Below is a small trained network, with its code and all its weights. Each question gives an input and a class and asks what happens when units are switched off, that is, made to give their printed mean instead of their output.

import numpy as np


def w(rows, s, z=0):
    codes = np.array(rows[::2]) - 128.0
    scale = np.full(codes.shape[1], s)
    scale[-1] = z or s
    return codes * scale


def f(y):
    return np.maximum(y, 0)


def log_softmax(a):
    a = a - a.max(-1, keepdims=True)
    return a - np.log(np.exp(a).sum(-1, keepdims=True))


def net(x, mask):
    res = np.array(x, float).reshape(1, 7) / 4 @ E
    y = f(res @ A[0][:, :-1].T + A[0][:, -1])
    res = res + np.where(mask, y, B[0][:, -1]) @ B[0][:, :-1]
    return log_softmax(res[-1] @ U[:, :-1].T + U[:, -1])


A, B = {}, {}
E = w([
[108,101,121,120,131,136,134,124,104],'x0',
[85,155,100,234,254,83,91,195,34],'x1',
[128,155,95,115,137,147,130,111,125],'x2',
[142,116,126,134,139,147,132,135,130],'x3',
[211,150,204,149,182,59,232,50,72],'x4',
[45,205,223,139,74,210,190,216,64],'x5',
[119,140,156,143,130,120,117,115,146],'x6',
],0.0086)
A[0] = w([
[230,76,31,108,226,45,60,64,200,76],'N0',
[196,113,172,169,146,136,223,92,98,182],'N1',
[166,134,154,144,156,87,254,82,86,124],'N2',
[142,130,190,111,179,98,199,46,64,75],'N3',
[51,79,82,131,78,196,2,198,171,157],'N4',
[125,119,182,81,136,157,120,75,156,77],'N5',
[90,238,185,133,84,202,237,219,87,109],'N6',
[145,90,154,18,50,147,186,101,184,7],'N7',
[66,122,129,183,215,94,54,167,80,14],'N8',
[107,128,120,144,220,102,133,157,75,4],'N9',
[106,161,113,198,232,86,101,193,81,21],'N10',
],0.0074,0.0015)
B[0] = w([
[34,72,188,104,184,119,67,110,87,233],'N0',
[116,140,78,151,158,81,157,197,142,198],'N1',
[125,172,39,105,198,100,182,134,180,208],'N2',
[131,169,88,109,194,105,160,155,140,202],'N3',
[125,232,72,128,184,34,190,183,216,226],'N4',
[181,123,114,149,103,139,173,105,100,158],'N5',
[60,8,184,26,202,131,70,83,121,248],'N6',
[255,162,134,219,73,179,88,64,66,206],'N7',
[182,177,176,178,89,146,124,134,100,201],'N8',
[176,153,163,196,103,144,131,77,101,185],'N9',
[186,151,118,177,52,184,118,80,87,215],'N10',
],0.0077,0.013)
U = w([
[105,182,56,124,161,63,199,194,205,203],'0',
[40,2,182,91,155,134,51,107,107,177],'1',
[210,159,146,180,50,202,113,92,86,7],'2',
],0.0087,0.0018)

Each question gives the input, the list of numbers given to net, and the class t.
The units are the neurons (one row each of A and B). Each row of codes is followed by its name. A weight is (code - 128) times the scale printed after its matrix; where a second scale follows, it is the last column's (A, B and U).
mask holds one flag per neuron, in row order. A switched-off neuron (its flag False) gives its mean, the last column of its row in B, instead of its output. The means were averaged over made-up inputs and are rounded, as every weight is.
A unit's drop is (log p(t) with every unit on - log p(t) with that unit switched off) / (log p(t) with every unit on - log p(t) with every unit switched off).
The circuit of an input: a set's keep is (log p(t) with only the set's units on - log p(t) with every unit switched off) / (log p(t) with every unit on - log p(t) with every unit switched off). Starting from all 11 units, units are removed one at a time, each time the one whose removal leaves the highest keep (on an exact tie, the one counted first), for as long as the keep stays at least 0.8.
units of the circuit, in order: the units of the circuit, biggest drop first
top k neurons: the k neurons with the biggest drops, biggest first
drop when u is switched off: that unit's drop, to one decimal
input [-8,7,1,8,3,7,-7], class 1: top 2 neurons	N6; N7
input [8,-4,-2,6,-3,-3,-1], class 2: top 3 neurons	N6; N7; N2
input [8,3,-1,7,-6,4,1], class 0: units of the circuit, in order	N4
input [5,-4,8,-8,4,6,3], class 1: top 2 neurons	N6; N4
input [-2,6,4,1,-2,-5,8], class 2: top 2 neurons	N6; N10
input [8,2,5,5,8,8,5], class 0: top 2 neurons	N2; N3
input [8,1,-5,0,-7,-6,4], class 0: top 2 neurons	N4; N6
input [4,-8,-1,-5,8,-3,-4], class 0: top 4 neurons	N2; N1; N3; N10
input [4,-5,3,5,3,5,-7], class 1: top 2 neurons	N6; N10
input [5,4,7,-7,2,3,4], class 2: units of the circuit, in order	N0; N4
input [6,-6,-6,-4,4,6,-6], class 1: top 4 neurons	N6; N10; N4; N8
input [5,7,5,2,6,-3,-2], class 2: top 3 neurons	N10; N4; N9
input [-6,8,1,6,-5,-1,-5], class 2: top 2 neurons	N10; N8
input [-1,8,-5,-6,-1,-8,-8], class 1: top 2 neurons	N0; N7
input [-8,5,-6,-1,-3,4,8], class 2: units of the circuit, in order	N10
input [-2,6,-4,3,0,-6,-6], class 1: drop when N7 is switched off	1.1
input [8,6,3,-4,-3,4,7], class 2: drop when N8 is switched off	0.2
input [5,7,0,7,1,-8,-8], class 1: drop when N0 is switched off	7.3
